Below are the code and all the weights of a small trained network. Each question names an input and a class and asks about switching units off, where a switched-off unit gives its printed mean instead of its output.

import numpy as np


def w(rows, s, z=0):
    codes = np.array(rows[::2]) - 128.0
    scale = np.full(codes.shape[1], s)
    scale[-1] = z or s
    return codes * scale


def f(y):
    return y / 2 * (1 + np.tanh(0.7978845608 * (y + 0.044715 * y**3)))


def log_softmax(a):
    a = a - a.max(-1, keepdims=True)
    return a - np.log(np.exp(a).sum(-1, keepdims=True))


def net(x, mask):
    res = np.array(x, float).reshape(1, 5) / 4 @ E
    y = f(res @ A[0][:, :-1].T + A[0][:, -1])
    res = res + np.where(mask, y, B[0][:, -1]) @ B[0][:, :-1]
    return log_softmax(res[-1] @ U[:, :-1].T + U[:, -1])


A, B = {}, {}
E = w([
[119,226,99,140,66,112,117,145],'x0',
[145,96,100,128,117,93,50,154],'x1',
[149,102,151,113,81,127,128,111],'x2',
[194,149,164,137,174,107,89,164],'x3',
[99,53,6,136,145,143,125,176],'x4',
],0.013)
A[0] = w([
[187,169,139,138,64,204,167,64,252],'n1',
[118,212,63,162,71,118,67,162,160],'n2',
[111,121,124,219,84,143,23,157,34],'n3',
[58,101,185,142,84,116,85,45,25],'n4',
[74,242,86,78,120,198,255,79,232],'n5',
[205,106,208,101,168,101,40,64,252],'n6',
],0.0067,0.0028)
B[0] = w([
[99,204,100,2,209,84,118,108,203],'n1',
[137,126,79,55,78,43,129,223,224],'n2',
[147,162,159,153,206,186,155,174,165],'n3',
[117,194,118,85,146,162,243,102,162],'n4',
[94,82,65,120,188,196,30,220,254],'n5',
[131,99,50,173,228,90,90,158,233],'n6',
],0.0088,0.0081)
U = w([
[228,143,218,167,88,108,177,122,4],'0',
[100,40,62,159,181,180,39,158,250],'1',
[129,128,168,190,110,145,77,63,4],'2',
[254,213,150,132,216,54,106,215,252],'3',
[199,131,181,95,172,96,167,102,38],'4',
[113,177,129,55,143,133,132,156,126],'5',
],0.0078,0.0028)

Each question gives the input, the list of numbers given to net, and the class t.
The units are the neurons (one row each of A and B). Each row of codes is followed by its name. A weight is (code - 128) times the scale printed after its matrix; where a second scale follows, it is the last column's (A, B and U).
mask holds one flag per neuron, in row order. A switched-off neuron (its flag False) gives its mean, the last column of its row in B, instead of its output. The means were averaged over made-up inputs and are rounded, as every weight is.
A unit's drop is (log p(t) with every unit on - log p(t) with that unit switched off) / (log p(t) with every unit on - log p(t) with every unit switched off).
The circuit of an input: a set's keep is (log p(t) with only the set's units on - log p(t) with every unit switched off) / (log p(t) with every unit on - log p(t) with every unit switched off). Starting from all 6 units, units are removed one at a time, each time the one whose removal leaves the highest keep (on an exact tie, the one counted first), for as long as the keep stays at least 0.8.
units of the circuit, in order: the units of the circuit, biggest drop first
top k neurons: the k neurons with the biggest drops, biggest first
drop of u: that unit's drop, to one decimal
input [1,0,-8,8,8], class 3: units of the circuit, in order -> n5
input [-4,7,-6,-8,-3], class 5: top 3 neurons -> n5, n6, n4
input [-3,6,7,-8,-5], class 4: top 2 neurons -> n5, n4
input [3,2,3,2,4], class 3: top 3 neurons -> n5, n2, n3
input [1,-5,-4,-6,-3], class 1: top 2 neurons -> n5, n2
input [-2,3,8,-5,-2], class 4: top 3 neurons -> n5, n4, n2
input [-1,-8,-3,0,-6], class 1: top 2 neurons -> n5, n2
input [3,6,8,7,6], class 3: top 3 neurons -> n5, n3, n2
input [5,-6,-6,5,5], class 1: top 2 neurons -> n5, n1
input [2,-7,0,4,2], class 1: top 3 neurons -> n5, n2, n4
input [2,-8,2,-7,-1], class 1: top 2 neurons -> n5, n2
input [5,8,7,4,6], class 3: drop of n2 -> 0.2
input [5,-8,-6,-1,-1], class 1: drop of n5 -> 1.5
input [1,-3,-8,-2,-4], class 1: drop of n2 -> 0.1
